Below is a small trained network, with its code and all its weights. Each question gives an input and a class and asks what happens when units are switched off, that is, made to give their printed mean instead of their output.

import numpy as np


def w(rows, s, z=0):
    codes = np.array(rows[::2]) - 128.0
    scale = np.full(codes.shape[1], s)
    scale[-1] = z or s
    return codes * scale


def norm(h):
    return h / np.sqrt((h * h).mean(-1, keepdims=True) + 1e-5)


def f(y):
    return np.maximum(y, 0)


def log_softmax(a):
    a = a - a.max(-1, keepdims=True)
    return a - np.log(np.exp(a).sum(-1, keepdims=True))


def net(x, mask):
    res = np.array(x, float).reshape(1, 8) / 4 @ E
    u = 0
    for l in range(3):
        y = f(norm(res) @ A[l][:, :-1].T + A[l][:, -1])
        res = res + np.where(mask[u : u + 9], y, B[l][:, -1]) @ B[l][:, :-1]
        u += 9
    return log_softmax(norm(res)[-1] @ U[:, :-1].T + U[:, -1])


A, B = {}, {}
E = w([
[2,131,175,207,166,147,209,229],'x0',
[133,117,125,131,130,125,136,129],'x1',
[128,125,130,122,132,115,131,129],'x2',
[132,126,126,132,121,127,133,124],'x3',
[186,237,29,98,173,132,201,188],'x4',
[98,98,33,196,84,59,30,215],'x5',
[128,128,127,127,136,149,114,137],'x6',
[125,132,133,123,126,106,136,124],'x7',
],0.0086)
A[0] = w([
[111,128,129,135,96,105,165,108,39],'0.n0',
[237,139,136,59,123,123,109,9,212],'0.n1',
[176,212,58,166,160,132,151,132,130],'0.n2',
[144,193,72,118,145,146,218,171,94],'0.n3',
[11,142,45,254,109,59,102,192,2],'0.n4',
[112,96,156,152,85,93,20,71,148],'0.n5',
[94,128,227,175,180,151,217,188,79],'0.n6',
[163,117,35,154,94,54,25,146,93],'0.n7',
[89,50,202,133,132,188,125,99,56],'0.n8',
],0.0083,0.0042)
B[0] = w([
[125,127,148,124,126,148,111,100,128],'0.n0',
[164,55,195,96,127,129,138,213,253],'0.n1',
[86,117,79,55,71,106,145,184,191],'0.n2',
[154,158,115,174,221,177,194,116,194],'0.n3',
[254,40,235,5,133,202,140,160,203],'0.n4',
[174,132,163,179,213,160,138,113,194],'0.n5',
[73,185,82,180,96,83,122,77,200],'0.n6',
[50,216,75,146,110,97,104,44,204],'0.n7',
[110,156,168,138,53,80,117,152,174],'0.n8',
],0.0094,0.011)
A[1] = w([
[173,75,140,86,118,160,105,89,82],'1.n0',
[148,154,107,135,159,183,117,61,22],'1.n1',
[116,189,61,150,122,91,165,110,8],'1.n2',
[132,153,15,75,128,123,130,107,30],'1.n3',
[138,189,51,104,101,91,92,89,39],'1.n4',
[135,117,113,127,141,151,126,168,46],'1.n5',
[136,96,78,90,139,148,166,150,4],'1.n6',
[29,139,125,144,67,121,108,10,66],'1.n7',
[116,124,117,160,123,96,50,47,12],'1.n8',
],0.012,0.0027)
B[1] = w([
[37,180,91,179,121,90,104,108,254],'1.n0',
[118,165,113,170,160,99,125,119,154],'1.n1',
[93,75,157,178,131,154,70,56,205],'1.n2',
[67,54,216,95,67,178,122,99,234],'1.n3',
[81,60,188,98,146,250,84,118,214],'1.n4',
[167,114,110,151,98,67,130,137,163],'1.n5',
[105,182,117,146,79,82,126,146,210],'1.n6',
[205,181,130,135,58,31,189,254,218],'1.n7',
[142,162,46,195,195,67,192,88,201],'1.n8',
],0.0097,0.0059)
A[2] = w([
[217,139,26,2,151,124,174,237,110],'2.n0',
[122,179,46,209,252,174,190,30,117],'2.n1',
[87,141,177,148,125,32,153,117,3],'2.n2',
[175,109,45,216,159,74,109,90,28],'2.n3',
[167,2,213,156,129,82,76,166,140],'2.n4',
[159,43,178,124,75,146,106,95,48],'2.n5',
[96,84,138,146,131,147,83,103,80],'2.n6',
[93,108,140,210,37,83,152,111,78],'2.n7',
[110,218,34,120,184,108,156,7,145],'2.n8',
],0.0086,0.0021)
B[2] = w([
[191,203,166,177,5,38,145,199,229],'2.n0',
[117,142,80,181,215,79,68,61,208],'2.n1',
[176,120,113,116,133,140,103,170,182],'2.n2',
[92,152,91,152,126,167,194,134,163],'2.n3',
[76,96,89,101,171,197,99,97,255],'2.n4',
[111,102,100,112,111,137,132,103,206],'2.n5',
[166,135,183,91,110,113,126,124,165],'2.n6',
[178,133,96,97,82,113,144,144,188],'2.n7',
[125,135,29,122,176,158,100,105,184],'2.n8',
],0.012,0.0084)
U = w([
[110,2,151,69,139,213,85,93,6],'0',
[179,160,150,137,55,46,180,198,244],'1',
[122,158,27,189,216,102,141,62,117],'2',
],0.014,0.0016)

Each question gives the input, the list of numbers given to net, and the class t.
The units are the neurons (one row each of A and B). Each row of codes is followed by its name. A weight is (code - 128) times the scale printed after its matrix; where a second scale follows, it is the last column's (A, B and U).
mask holds one flag per neuron, layer by layer. A switched-off neuron (its flag False) gives its mean, the last column of its row in B, instead of its output. The means were averaged over made-up inputs and are rounded, as every weight is.
A unit's drop is (log p(t) with every unit on - log p(t) with that unit switched off) / (log p(t) with every unit on - log p(t) with every unit switched off).
The circuit of an input: a set's keep is (log p(t) with only the set's units on - log p(t) with every unit switched off) / (log p(t) with every unit on - log p(t) with every unit switched off). Starting from the 12 units with the biggest drops (on a tie, the unit counted first), units are removed one at a time, each time the one whose removal leaves the highest keep (on an exact tie, the one counted first), for as long as the keep stays at least 0.8.
units of the circuit, in order: the units of the circuit, biggest drop first
top k neurons: the k neurons with the biggest drops, biggest first
k most important neurons of layer l: the k neurons of layer l with the biggest drops, biggest first
drop of u: that unit's drop, to one decimal
input [6,-8,4,5,-4,3,-1,5], class 0: units of the circuit, in order	0.n4
input [8,-5,3,7,7,0,0,-1], class 2: top 4 neurons	0.n3, 0.n1, 0.n6, 1.n7
input [-7,-5,-6,-5,5,2,6,-4], class 0: 2 most important neurons of layer 0	0.n7, 0.n4
input [1,6,-3,6,-7,-4,-4,-3], class 1: top 3 neurons	0.n4, 1.n7, 0.n1
input [1,0,-8,-4,-6,8,-5,2], class 0: top 3 neurons	0.n4, 0.n6, 0.n3
input [5,-1,7,-3,1,0,8,-1], class 2: top 4 neurons	0.n6, 0.n1, 1.n7, 0.n2
input [1,7,1,-7,4,-6,0,3], class 2: 2 most important neurons of layer 0	0.n4, 0.n6
input [-8,-1,-8,-4,1,-5,4,7], class 1: 3 most important neurons of layer 1	1.n3, 1.n2, 1.n4
input [8,-7,-3,-8,-2,1,0,-1], class 0: top 2 neurons	0.n4, 0.n7
input [1,-7,-2,0,-7,-1,-1,-6], class 1: top 4 neurons	0.n1, 0.n4, 0.n8, 1.n7
input [1,-1,-6,8,-6,-5,0,8], class 1: top 2 neurons	0.n4, 1.n7
input [-4,-7,2,-7,1,5,5,4], class 0: top 2 neurons	1.n4, 1.n3
input [-3,4,4,7,-7,5,-4,3], class 2: top 2 neurons	0.n5, 1.n8
input [5,-7,2,5,2,0,7,5], class 2: units of the circuit, in order	0.n1
input [-3,2,1,-7,2,-8,5,0], class 1: drop of 0.n1	5.6
input [-3,-5,0,8,-8,6,-5,5], class 2: drop of 1.n8	0.4
input [8,5,2,2,-4,5,-4,7], class 0: drop of 0.n4	1.8
input [-3,-1,8,0,-4,5,5,6], class 2: drop of 0.n5	0.2
